Look-ups in named tables: a row name and a column name give one cell, copied from the table.

feved =
,nal,fata,vef
far,93,73,99
bazavir,59,190,203
bunu,107,93,91
sot,182,107,95
sav,133,98,89
pid,50,187,214
modor,51,195,213
kul,71,197,216
dima,53,195,215
led,79,192,224
mep,109,87,90
soni,198,101,84

What is the vef of sav in feved?
89
What is the nal of mep in feved?
109
What is the fata of sot in feved?
107
What is the nal of far in feved?
93
What is the fata of bunu in feved?
93
What is the nal of soni in feved?
198
What is the fata of dima in feved?
195
What is the nal of led in feved?
79
What is the fata of led in feved?
192
What is the nal of sot in feved?
182
What is the vef of kul in feved?
216
What is the fata of pid in feved?
187
What is the nal of kul in feved?
71
What is the nal of bazavir in feved?
59

Table pafono
	viviris	sila	zetov	fugufu	bik	mol	lon
rogekes	173	155	66	126	141	193	80
bazog	95	161	180	114	156	159	215
kiluso	164	142	173	150	146	72	93
libidep	155	147	56	110	161	142	114
rad	94	164	176	124	156	156	206
das	133	147	73	118	165	114	143
kofile	141	99	157	180	132	123	192
rorozim	175	154	77	128	138	200	85

What is the sila of rorozim in pafono?
154
What is the mol of libidep in pafono?
142
What is the fugufu of rogekes in pafono?
126
What is the fugufu of bazog in pafono?
114
What is the lon of libidep in pafono?
114
What is the bik of rogekes in pafono?
141
What is the viviris of rad in pafono?
94
What is the viviris of bazog in pafono?
95
What is the viviris of rorozim in pafono?
175
What is the sila of kofile in pafono?
99
What is the fugufu of rad in pafono?
124
What is the lon of rad in pafono?
206
What is the bik of das in pafono?
165
What is the viviris of rogekes in pafono?
173

Table bapivod
|  | rino | sof |
|---|---|---|
| kurut | 98 | 80 |
| rin | 86 | 125 |
| zom | 126 | 66 |
| vof | 81 | 122 |
| gakirom | 135 | 172 |
| sivabo | 7 | 73 |
| bemup | 95 | 181 |
| rarok | 115 | 168 |
| kisul | 67 | 128 |
| pase | 128 | 100 |
| bafu | 65 | 65 |
| gukadis | 59 | 76 |
| samome | 14 | 10 |
| nufu | 153 | 203 |

sof of kisul is 128
sof of zom is 66
rino of zom is 126
sof of vof is 122
sof of pase is 100
sof of rarok is 168
sof of bemup is 181
sof of sivabo is 73
rino of pase is 128
rino of bemup is 95
rino of vof is 81
sof of gukadis is 76
rino of kisul is 67
rino of bafu is 65

kabis.csv
,gebi,fero,kiru,lenubi,lak
nis,-3.63,-2.35,0.24,8.03,3.47
mig,-0.16,-4.87,-0.60,-5.50,-1.32
letaz,0.47,-5.03,-0.66,-4.63,-1.74
regutu,1.96,-1.62,-0.85,5.36,2.08
fof,0.13,5.33,0.70,5.68,1.66
zun,-1.01,1.54,0.95,-6.03,-1.99
ler,0.02,-4.66,-0.52,-6.26,-1.86

letaz, fero -> -5.03
fof, lak -> 1.66
letaz, kiru -> -0.66
nis, lenubi -> 8.03
zun, gebi -> -1.01
letaz, lak -> -1.74

dufo:
|  | luvokem | gav | berozas | kem |
|---|---|---|---|---|
| sosod | -47808 | 17451 | 15149 | 62646 |
| mis | -59540 | 38262 | 9809 | 32226 |
| peniz | -81777 | 26090 | 25967 | -2876 |
| zapoz | -21167 | 24367 | 10779 | -1870 |
| vug | -50057 | 15022 | 21133 | 3891 |
| posu | -66245 | 76513 | 27793 | -7594 |
| lanevo | 40500 | -14017 | -18104 | 8740 |
| dedesil | -50681 | 28666 | 13563 | -17085 |
| koludan | 9158 | 1859 | -18835 | -5319 |
| sode | -22892 | 26475 | -2724 | 17156 |

posu, gav => 76513
vug, gav => 15022
peniz, gav => 26090
sosod, kem => 62646
posu, luvokem => -66245
mis, berozas => 9809
Which row has the largest gav? posu

kol:
       dobifa  kosote  tetebe  suz  bod  digabi  sobod  rinute
baru      111     105     163  155  124     146     85      90
pavo      137      97     190  106  122     181     71     107
bapu       90     112      69  109   73      54    137      68
pov       111      76      87  114   82      29    150      50
segu       84     113      82   97   86     106    123      98
kerem     118     115     156  102  125     214     42     156

tetebe of pavo = 190
dobifa of pov = 111
suz of pavo = 106
kosote of bapu = 112
bod of baru = 124
kosote of segu = 113
digabi of segu = 106
digabi of pavo = 181
Row with the largest bod: kerem

bugeni =
         kop  dupul  zop
mul      0.7    0.4  0.5
levu     0.6    0.1  0.6
paderif  0.7    0.2  0.5
bav      0.7    0.4  0.6
lon      1.0    0.1  0.6
ragub    0.7    0.2  0.4
vuzi     0.7    0.4  0.5
bukol    0.7    0.0  0.7

bukol, dupul: 0.0
vuzi, zop: 0.5
ragub, kop: 0.7
lon, zop: 0.6
paderif, dupul: 0.2
mul, kop: 0.7
levu, zop: 0.6
vuzi, kop: 0.7
bav, dupul: 0.4
mul, zop: 0.5
ragub, zop: 0.4
lon, kop: 1.0
lon, dupul: 0.1
bav, kop: 0.7
vuzi, dupul: 0.4
bav, zop: 0.6
levu, kop: 0.6
Which row has the largest zop? bukol

